Here is a tiny trained network, its code and every weight. The questions are about switching its units off for an input and a target symbol, where a switched-off unit gives its printed mean instead of its output.

import numpy as np


def w(rows, s, z=0):
    codes = np.array(rows[::2]) - 128.0
    scale = np.full(codes.shape[1], s)
    scale[-1] = z or s
    return codes * scale


def f(y):
    return y / 2 * (1 + np.tanh(0.7978845608 * (y + 0.044715 * y**3)))


def softmax(a):
    e = np.exp(a - a.max(-1, keepdims=True))
    return e / e.sum(-1, keepdims=True)


def log_softmax(a):
    a = a - a.max(-1, keepdims=True)
    return a - np.log(np.exp(a).sum(-1, keepdims=True))


def net(x, mask):
    ids = ['αγδεζηθλμξπστφψω'.index(c) for c in x.split()]
    T = len(ids)
    res = E[ids] + P[:T]
    u = 0
    for l in range(2):
        q, k, v = (res @ M[l].T for M in (Q, K, V))
        z = softmax(np.where(np.tri(T) > 0, q @ k.T / 3**0.5, -1e9)) @ v
        res = res + np.where(mask[u], z, O[l][:, -1]) @ O[l][:, :-1]
        u += 1
        y = f(res @ A[l][:, :-1].T + A[l][:, -1])
        res = res + np.where(mask[u : u + 12], y, B[l][:, -1]) @ B[l][:, :-1]
        u += 12
    return log_softmax(res[-1] @ U[:, :-1].T + U[:, -1])


Q, K, V, O, A, B = {}, {}, {}, {}, {}, {}
E = w([
[108,112,177,201,104,83,75],'α',
[176,144,151,191,100,99,107],'γ',
[151,155,187,67,161,127,103],'δ',
[108,97,71,109,107,123,166],'ε',
[70,107,148,252,151,97,68],'ζ',
[187,138,112,136,201,235,55],'η',
[157,176,151,124,204,129,200],'θ',
[41,100,150,36,48,158,151],'λ',
[156,151,200,156,95,57,90],'μ',
[121,138,104,87,152,93,147],'ξ',
[131,130,76,138,151,126,212],'π',
[137,123,21,110,223,244,135],'σ',
[153,124,165,216,66,147,60],'τ',
[166,141,147,115,142,153,154],'φ',
[101,106,105,212,134,48,124],'ψ',
[129,116,161,70,115,162,74],'ω',
],0.016)
P = w([
[150,247,92,82,80,81,93],'0',
[92,42,173,157,135,148,92],'1',
[93,97,189,133,156,87,90],'2',
[86,101,200,136,164,83,93],'3',
[159,117,111,132,94,180,103],'4',
[112,90,138,138,123,131,109],'5',
[115,89,146,138,124,135,107],'6',
[106,67,126,142,140,137,103],'7',
],0.011)
Q[0] = w([
[104,204,91,48,97,223,159],'L0H0',
[218,179,18,3,149,193,140],'L0H0',
[133,156,179,90,41,129,201],'L0H0',
],0.011)
K[0] = w([
[115,4,132,109,126,140,177],'L0H0',
[172,20,151,163,140,156,135],'L0H0',
[79,114,169,101,99,107,128],'L0H0',
],0.018)
V[0] = w([
[81,138,148,238,218,71,161],'L0H0',
[169,146,157,144,42,221,105],'L0H0',
[254,183,96,178,154,143,243],'L0H0',
],0.0065)
O[0] = w([
[123,24,123,77,143,89,50,17],'L0H0',
[100,166,180,214,175,189,153,251],'L0H0',
[254,72,122,185,181,89,122,105],'L0H0',
],0.0084,0.0022)
A[0] = w([
[146,38,149,57,122,143,152,36],'L0N0',
[110,88,149,38,119,169,154,69],'L0N1',
[76,69,145,102,143,122,85,219],'L0N2',
[100,109,172,149,178,175,147,141],'L0N3',
[90,52,110,166,112,115,199,121],'L0N4',
[145,166,125,149,73,84,145,15],'L0N5',
[124,111,169,96,176,108,244,91],'L0N6',
[151,101,144,62,128,109,185,31],'L0N7',
[130,128,108,63,190,182,212,1],'L0N8',
[126,125,161,182,65,147,123,69],'L0N9',
[176,109,136,160,137,104,114,86],'L0N10',
[135,120,148,137,119,74,105,74],'L0N11',
],0.011,0.0052)
B[0] = w([
[123,172,151,178,221,57,219,134],'L0N0',
[143,88,104,149,255,20,139,149],'L0N1',
[187,188,117,197,85,199,179,254],'L0N2',
[183,122,94,56,67,115,179,236],'L0N3',
[168,136,197,81,115,121,81,171],'L0N4',
[120,45,154,101,174,83,144,135],'L0N5',
[114,159,150,151,35,159,112,142],'L0N6',
[171,76,156,192,194,72,120,117],'L0N7',
[49,72,103,112,231,81,32,148],'L0N8',
[76,114,146,144,205,36,160,250],'L0N9',
[194,80,118,183,97,78,40,181],'L0N10',
[141,87,144,126,49,157,56,166],'L0N11',
],0.0075,0.0055)
Q[1] = w([
[162,161,76,111,114,162,130],'L1H0',
[161,133,87,152,110,158,48],'L1H0',
[113,86,27,8,246,182,126],'L1H0',
],0.013)
K[1] = w([
[171,123,171,140,129,163,162],'L1H0',
[165,137,104,136,161,164,124],'L1H0',
[102,5,173,128,163,184,161],'L1H0',
],0.015)
V[1] = w([
[33,81,147,202,141,141,65],'L1H0',
[105,106,2,187,111,137,181],'L1H0',
[177,187,133,227,176,197,109],'L1H0',
],0.0096)
O[1] = w([
[168,146,85,159,54,91,202,111],'L1H0',
[250,227,180,123,156,104,123,89],'L1H0',
[150,93,196,55,108,108,185,254],'L1H0',
],0.012,0.0056)
A[1] = w([
[79,59,125,122,181,96,26,32],'L1N0',
[202,82,124,184,129,116,148,96],'L1N1',
[105,73,73,204,87,115,56,72],'L1N2',
[63,223,82,112,203,212,149,107],'L1N3',
[147,121,173,206,128,138,65,148],'L1N4',
[69,13,147,154,110,94,121,100],'L1N5',
[42,92,150,66,215,76,160,105],'L1N6',
[163,158,158,208,91,71,68,59],'L1N7',
[203,89,156,119,218,102,96,24],'L1N8',
[140,155,184,49,74,128,211,131],'L1N9',
[34,146,199,77,124,141,166,2],'L1N10',
[137,86,118,156,98,2,179,108],'L1N11',
],0.0085,0.0099)
B[1] = w([
[149,128,106,254,106,98,152,191],'L1N0',
[88,145,104,122,127,118,77,181],'L1N1',
[145,142,188,63,81,128,111,199],'L1N2',
[130,84,162,100,106,29,149,161],'L1N3',
[103,106,98,92,170,82,143,223],'L1N4',
[148,200,150,93,136,124,104,231],'L1N5',
[102,77,123,175,110,218,123,179],'L1N6',
[109,125,53,87,145,173,178,199],'L1N7',
[157,97,95,119,52,161,216,190],'L1N8',
[148,166,75,202,114,120,43,245],'L1N9',
[99,138,21,102,161,109,107,151],'L1N10',
[119,180,164,99,189,180,145,225],'L1N11',
],0.0097,0.011)
U = w([
[69,140,165,66,20,197,219,160],'α',
[122,130,202,67,216,74,75,245],'γ',
[107,108,96,227,129,146,52,57],'δ',
[116,138,59,188,254,125,148,178],'ε',
[132,165,39,224,19,146,151,2],'ζ',
[160,120,170,124,156,252,68,189],'η',
[197,114,156,161,78,24,71,47],'θ',
[74,131,112,148,98,36,189,130],'λ',
[111,131,188,154,48,86,41,85],'μ',
[141,107,123,205,199,34,27,116],'ξ',
[120,83,49,183,87,130,197,80],'π',
[177,129,140,70,140,114,213,174],'σ',
[120,229,185,200,192,138,158,108],'τ',
[139,55,188,198,113,127,177,187],'φ',
[80,145,41,62,126,103,69,150],'ψ',
[43,123,96,140,162,189,162,150],'ω',
],0.0064,0.0042)

Each question gives the input, a string of symbols that net reads in full, and the target symbol t.
The units are the heads (3 rows each of Q, K, V and O) and the neurons (one row each of A and B). Each row of codes is followed by its name. A weight is (code - 128) times the scale printed after its matrix; where a second scale follows, it is the last column's (O, A, B and U).
mask holds one flag per unit, layer by layer, with each layer's heads first. A switched-off unit (its flag False) gives its mean, the last column of its rows in O or B, instead of its output. The means were averaged over made-up inputs and are rounded, as every weight is.
A unit's drop is (log p(t) with every unit on - log p(t) with that unit switched off) / (log p(t) with every unit on - log p(t) with every unit switched off).
The circuit of an input: a set's keep is (log p(t) with only the set's units on - log p(t) with every unit switched off) / (log p(t) with every unit on - log p(t) with every unit switched off). Starting from the 12 units with the biggest drops (on a tie, the unit counted first), units are removed one at a time, each time the one whose removal leaves the highest keep (on an exact tie, the one counted first), for as long as the keep stays at least 0.8.
circuit, biggest first: the units of the circuit, biggest drop first
most important unit: the unit with the biggest drop
k most important neurons: the k neurons with the biggest drops, biggest first
k most important neurons of layer l: the k neurons of layer l with the biggest drops, biggest first
input δ ε τ, target δ: circuit, biggest first : L1H0; L1N0
input α γ τ, target α: circuit, biggest first : L1H0; L1N9; L1N2; L0H0
input π α μ ε μ τ α ζ, target π: most important neuron : L1N8
input φ τ λ, target λ: circuit, biggest first : L0H0; L1H0; L1N3; L0N1
input δ ψ ψ τ γ, target δ: circuit, biggest first : L1H0; L1N0
input ε ξ η φ σ α, target ε: circuit, biggest first : L1H0; L1N7; L0N2; L1N4
input ξ η τ ε ε σ η α, target ξ: 2 most important neurons : L1N0; L1N4
input ω ω ζ τ τ τ τ μ, target ω: circuit, biggest first : L0H0; L1H0; L1N6; L1N10
input θ φ ψ, target θ: circuit, biggest first : L0H0; L0N10; L1N2
input τ τ η τ τ φ ζ δ, target ζ: circuit, biggest first : L1N9; L1H0; L0H0
input ξ τ ζ τ ε, target ζ: 2 most important neurons : L1N9; L0N9
input σ σ ψ τ τ, target σ: circuit, biggest first : L1H0; L0H0; L1N8
input τ μ τ α η ζ α ψ, target τ: 2 most important neurons : L1N11; L1N9
input ψ σ τ ω, target ε: 2 most important neurons : L0N0; L0N2
input θ η σ θ τ α δ γ, target θ: circuit, biggest first : L0H0; L0N10
input ψ τ ζ τ ψ λ π, target ζ: 2 most important neurons of layer 1 : L1N4; L1N9
input θ ζ ζ μ φ, target τ: most important neuron : L0N1
input ω η ψ, target ω: circuit, biggest first : L0H0; L1H0; L1N6
input τ ψ ζ γ, target τ: 2 most important neurons of layer 1 : L1N11; L1N9
input τ η ψ φ, target ζ: circuit, biggest first : L1N9; L1H0; L0H0; L0N3
input θ τ α ψ τ ψ α, target θ: most important unit : L0H0
input μ τ σ τ τ τ φ, target ζ: 2 most important neurons : L0N3; L1N9
input φ σ ζ τ, target φ: 3 most important neurons : L1N8; L1N0; L0N9
input μ τ ψ γ ψ μ μ, target μ: 2 most important neurons of layer 1 : L1N2; L1N5
